[ 0.00  1.80  1.24 -1.33  0.93  0.15  0.90  1.01 -2.19  0.14 -0.23  0.15
 -2.43  1.08  0.47  0.14 -0.25  1.63  0.53  0.17 -0.93 -0.28 -0.01 -1.05
  3.62  0.54  0.47  0.95  0.92  1.17  0.75  2.86 -0.04  3.59  1.66 -2.11
 -0.10  0.06  0.67 -0.42  1.47]  Z799
[-0.35  1.91 -1.06  0.02  0.27 -0.17  0.85  0.61  1.39  0.32 -0.26  0.12
 -0.12 -0.09  0.07 -0.36 -0.03  1.11 -0.47  1.90 -0.63 -0.10 -0.35 -1.46
  4.14  1.24  4.89  0.17 -0.39  0.94  0.86  1.61  0.49  4.01 -0.50 -1.43
  0.14 -1.49  0.47  0.07  0.16]  Z596
[ 0.52 -1.26  0.45  1.32 -0.59  0.25  0.10  0.13  0.22  0.34 -1.28  0.35
 -1.82 -0.72 -0.58 -0.70 -1.56  0.66  0.86 -0.73 -1.11 -0.14 -0.09 -0.86
 -2.01  2.07 -1.27  1.02  0.23 -0.90 -0.05 -1.77  0.05  0.67  0.04  0.83
 -0.81 -1.35 -0.11  0.11 -0.05]  Z665
[ 0.37  1.24 -0.30  0.87  0.38  0.10  0.45 -0.57 -0.61  0.24  0.14 -0.13
 -1.46 -1.04 -0.17  0.85  0.12  1.98  0.53 -3.37 -0.29  0.35 -0.50 -0.77
 -0.29  2.02  1.09  0.80 -0.82 -0.09 -0.69 -1.34  0.25 -0.37  0.32  0.30
  1.03 -2.86  0.25 -0.37 -2.27]  Z665
[-0.71  0.04  0.87 -1.74 -0.92 -1.08 -0.56  1.51 -1.92  1.05 -0.69 -0.05
 -0.12  0.46 -0.96 -1.64 -0.49  1.64 -1.21  2.08 -1.74 -0.77 -0.86 -1.62
  4.46  1.97  3.58 -0.58 -4.02 -0.58 -0.46  3.11  1.29  4.63  1.43 -0.88
 -0.23  1.24  0.16 -0.73  0.05]  Z799
[ 0.42  0.64  0.59  1.73  0.19  0.08 -0.45 -0.41 -0.34 -0.34  0.20 -0.14
 -0.60 -0.13 -0.60 -0.21 -0.51  1.39  0.76 -1.25  0.19  0.66 -0.51 -0.34
 -0.98  2.50  0.65 -0.38 -0.96 -0.45 -0.52 -2.63  0.63  0.33  1.01  0.05
 -0.03 -1.20  0.34  0.47  0.01]  Z665
[ 0.29  0.70 -1.17  0.00 -0.15 -0.58  2.34  2.16 -1.53  0.64 -1.08  1.32
 -0.27  0.33  1.26 -1.38 -0.29  1.46 -0.47  2.16 -1.15  0.45 -0.44 -0.63
  2.94  0.77  3.35  0.64  0.88  1.71  1.03  0.71 -0.27  5.49 -0.75  0.77
 -1.51  0.16 -0.03 -0.06  0.33]  Z799
[-0.08  0.78  0.75 -0.38 -0.23 -0.44 -0.68 -1.07 -1.13  0.50  0.12 -0.56
  0.01  0.31  0.04 -0.86 -0.73 -0.25 -0.50 -0.47  0.41 -0.38 -0.36 -1.10
  3.54  0.79  1.55 -1.53 -0.10 -0.37 -0.57  2.54  0.75 -1.01  0.47 -0.52
 -0.04  1.20  0.08  0.04  0.43]  Z952
[-0.32  1.24 -1.07 -1.56 -1.03 -0.60 -0.18  1.08 -1.19  0.82 -0.26 -0.26
  0.34  0.25  0.27 -0.91  0.08  1.39 -0.49  2.55 -0.50 -0.74 -0.30 -0.50
  3.94  0.16  3.91  1.04  0.52  0.79  0.55  3.05  1.46  5.23  0.15 -2.40
  0.38  0.18  1.19 -1.31 -0.12]  Z596
[ 0.14  1.66 -0.55 -0.21  0.51  0.60  1.48  0.46 -0.93  0.39 -0.65  0.30
 -1.35  1.02 -0.78 -0.80 -1.01  0.79 -0.80 -1.86 -0.31  0.33 -0.74 -1.40
  5.48  1.16  3.12  0.04 -0.48 -0.52  0.29  2.06  0.67 -1.44  0.11 -0.17
  0.93 -1.58 -0.34 -0.73  0.69]  Z665
[ 0.13 -0.45  0.40 -0.47  0.02  0.06  0.87  1.62 -0.74  1.55 -0.47  0.22
  0.40  0.57  1.02 -0.82  0.97  0.56 -0.03  1.62 -0.88  0.86  1.15 -0.68
  3.10 -0.36  2.09  1.29  0.90  1.16  1.03  2.28 -0.56  5.20 -0.01 -1.40
  0.12  2.08  0.31  0.61  0.52]  Z952
[-0.19  1.38  0.97 -0.11  0.57  0.08 -0.45 -0.03 -1.52 -0.02  1.02 -0.11
 -0.90 -0.23 -1.63 -0.21 -0.80  1.31  0.37 -3.41  0.11  1.35 -0.76 -0.21
  2.76  2.30  1.12 -0.16 -0.30 -0.38  0.01  1.18  0.12 -1.41  1.78 -0.99
  0.50 -2.80  0.49 -0.40  0.84]  Z665
[ 0.14 -0.32 -0.30 -0.91 -0.08 -0.86 -0.26  0.77 -0.74  0.50 -0.11 -0.03
  0.55 -0.17 -0.57 -0.81 -0.46  1.35 -0.98  2.58 -1.32 -0.61  0.01 -0.39
  2.49 -1.32  2.76 -0.22  0.95  0.32  0.45  1.34  1.88  4.50  4.01 -1.62
  0.30  0.32  0.66 -0.43  0.53]  Z596
[ 0.17  0.09  0.69 -0.73 -0.32  0.43 -0.04  2.43 -1.50  0.52 -0.23  0.61
 -0.05  0.22  0.00  1.20 -0.07  1.00 -0.58  0.96 -1.18  1.04 -0.51 -1.33
  4.01  1.15  1.79  0.61  0.30  0.27  0.91  2.23  0.31  4.27  0.51 -1.56
 -0.91  1.27 -0.05 -0.66  0.71]  Z799
[ 0.07  1.50  1.49 -1.83  1.17 -0.05 -0.54  0.01 -1.82  0.98  0.16  0.01
 -0.44  0.78 -0.42 -0.33  0.03  1.87 -0.28  0.75 -0.64 -0.11 -0.87 -1.24
  5.19  1.32  3.47  0.71  0.09 -0.45  0.51  3.46  0.69  4.54  1.18 -2.20
 -0.47  1.00  0.32  0.27  1.43]  Z952
[ 0.08 -0.06  0.32 -1.62  0.49  0.12 -0.03  1.88 -1.44  1.11 -0.54 -0.60
  0.28  1.08  0.05 -1.79  0.27  1.17  0.61  0.89 -0.46 -0.51  0.29 -0.98
  3.98  0.51  1.66  0.98  1.02  0.59  0.87  2.49  0.57  4.10  0.69 -2.25
 -0.49  0.74  0.61 -0.07  0.20]  Z799
[-0.12  0.30 -0.61 -0.94 -0.15  0.04  2.22  1.74  0.00  0.88 -0.60  0.86
 -1.62  1.19  0.26 -0.67  0.12  0.89 -0.56  1.37 -0.47  0.74 -0.37 -1.34
  4.96 -1.24  2.44  0.68  0.55 -0.11  1.45  1.98  0.17  3.55 -0.71 -1.50
 -0.32  0.19 -0.42 -0.01 -0.23]  Z952
[-0.09  0.00  0.15  0.74  0.41  0.41  0.93  0.38  0.07 -0.46 -0.20  0.14
 -1.55  0.07 -0.98 -0.15 -0.14  1.27 -0.67 -1.84 -0.06  0.22 -0.59 -0.98
  2.70  1.52  1.83  0.92  0.12 -0.65  0.50  0.41  0.93 -0.33  0.77 -0.83
  1.23 -2.62 -0.50  0.08  0.02]  Z665
[ 0.12 -1.01  0.99 -1.24  0.20  1.10  0.32  0.33 -0.33  0.54 -0.72 -0.47
 -0.64  0.39 -0.28 -0.26  0.52  1.11 -0.01  0.53 -0.60  0.93  0.00 -1.06
  1.20  0.37 -0.23  0.49  0.54  0.13  0.50  1.45  0.34  2.22  0.85 -2.05
 -0.22 -0.68 -0.15 -0.25  0.79]  Z952
[ 0.32  3.23  1.04 -1.00  0.32 -0.08 -1.26  0.35 -5.00  0.78  0.35 -0.87
 -0.32  1.02 -0.59 -1.26  0.81  3.03 -0.96 -0.58 -1.05 -0.73  0.34 -1.34
  8.27  2.29  8.27  0.93  0.69  1.53  0.87  5.68  1.53  5.89  1.50 -3.55
  0.19  0.61  0.44 -0.18  0.65]  Z596
[ 0.00  0.67 -0.95 -1.37 -0.41 -0.15  1.05  1.28 -1.45  0.07  0.29 -0.02
  0.18  0.33  0.16 -0.46 -0.21 -0.21 -0.37  2.85 -0.43 -0.10 -0.42 -0.39
  3.60 -0.25  3.16  0.08  0.29  0.42  0.80  2.68  0.31  2.47 -0.10 -1.44
  1.88 -0.39 -1.43  0.21  0.69]  Z596
[-0.81  0.11  0.64 -2.58 -1.29  0.01  1.84  1.68 -0.82  1.10 -0.06  0.26
  0.87  1.06  0.67 -1.53  0.52 -0.24 -0.72  2.03 -1.07  0.43  0.59 -0.45
  4.22 -0.71  1.88  0.31  0.29  1.31  0.30  4.31 -0.50  2.91 -0.21 -1.97
  0.02  3.08  0.16  0.02  0.42]  Z952
[-0.58  0.38 -0.38 -0.95  0.16 -0.38  0.52  0.02 -1.60 -0.71 -0.64 -0.09
 -0.55  0.53  0.06 -1.02 -0.10  0.11  0.11  0.81 -0.72 -0.88  0.24 -1.29
  2.98  0.18  3.22 -0.44  1.07  0.84 -0.18  2.08  0.54  1.35  0.36 -2.06
 -0.59  0.19 -0.05 -0.12  0.09]  Z596
[ 0.21  1.54  0.71 -1.21 -0.14 -0.18  0.84  1.11 -1.45  0.46  0.60 -0.17
 -0.72  0.46  1.21 -0.87  0.56  1.06 -0.70  0.82 -0.73 -0.57  0.30 -0.98
  3.91  0.47  3.19  0.85  0.18  1.30  1.02  1.78  0.10  4.25 -0.19 -0.83
 -0.47  0.99  0.27  0.04  0.12]  Z596
[-0.45  1.21 -0.04 -2.48  0.28 -0.31 -1.50  0.34 -1.22  0.55  0.02 -0.05
  0.36  0.77 -0.35 -0.77 -0.21  0.68 -1.15  1.47 -0.61 -0.63 -0.75 -0.91
  4.54 -0.02  3.14 -0.50  1.14  0.02  0.38  3.10  0.55  2.73  0.83 -1.95
  0.86  0.39  0.02 -0.14  0.77]  Z952
[-0.15  0.52 -0.18 -1.00  0.51  0.25 -0.10  0.41 -1.00 -0.40  0.03 -0.15
 -0.11  0.24 -5.66  0.55  0.19  0.46  0.05  1.23 -0.17 -0.21 -0.08  0.36
  1.50 -0.19  1.18  0.50  0.04  0.45  0.27  1.99  0.06  2.16  1.07 -0.87
  0.30  0.70  0.70 -0.20  0.03]  Z596
[-0.46  2.53 -0.53 -0.16 -0.95 -0.17  0.89  0.38 -1.29 -0.32 -0.64 -0.30
  0.27 -0.36 -0.36 -0.62  0.18  0.31 -0.03  0.72  0.92 -0.15 -0.29 -0.33
  3.91 -0.17  4.26  1.33 -0.15  0.69  0.85  0.36  2.33  0.53 -0.86  0.15
 -0.34  0.76  0.23  0.02 -0.37]  Z596
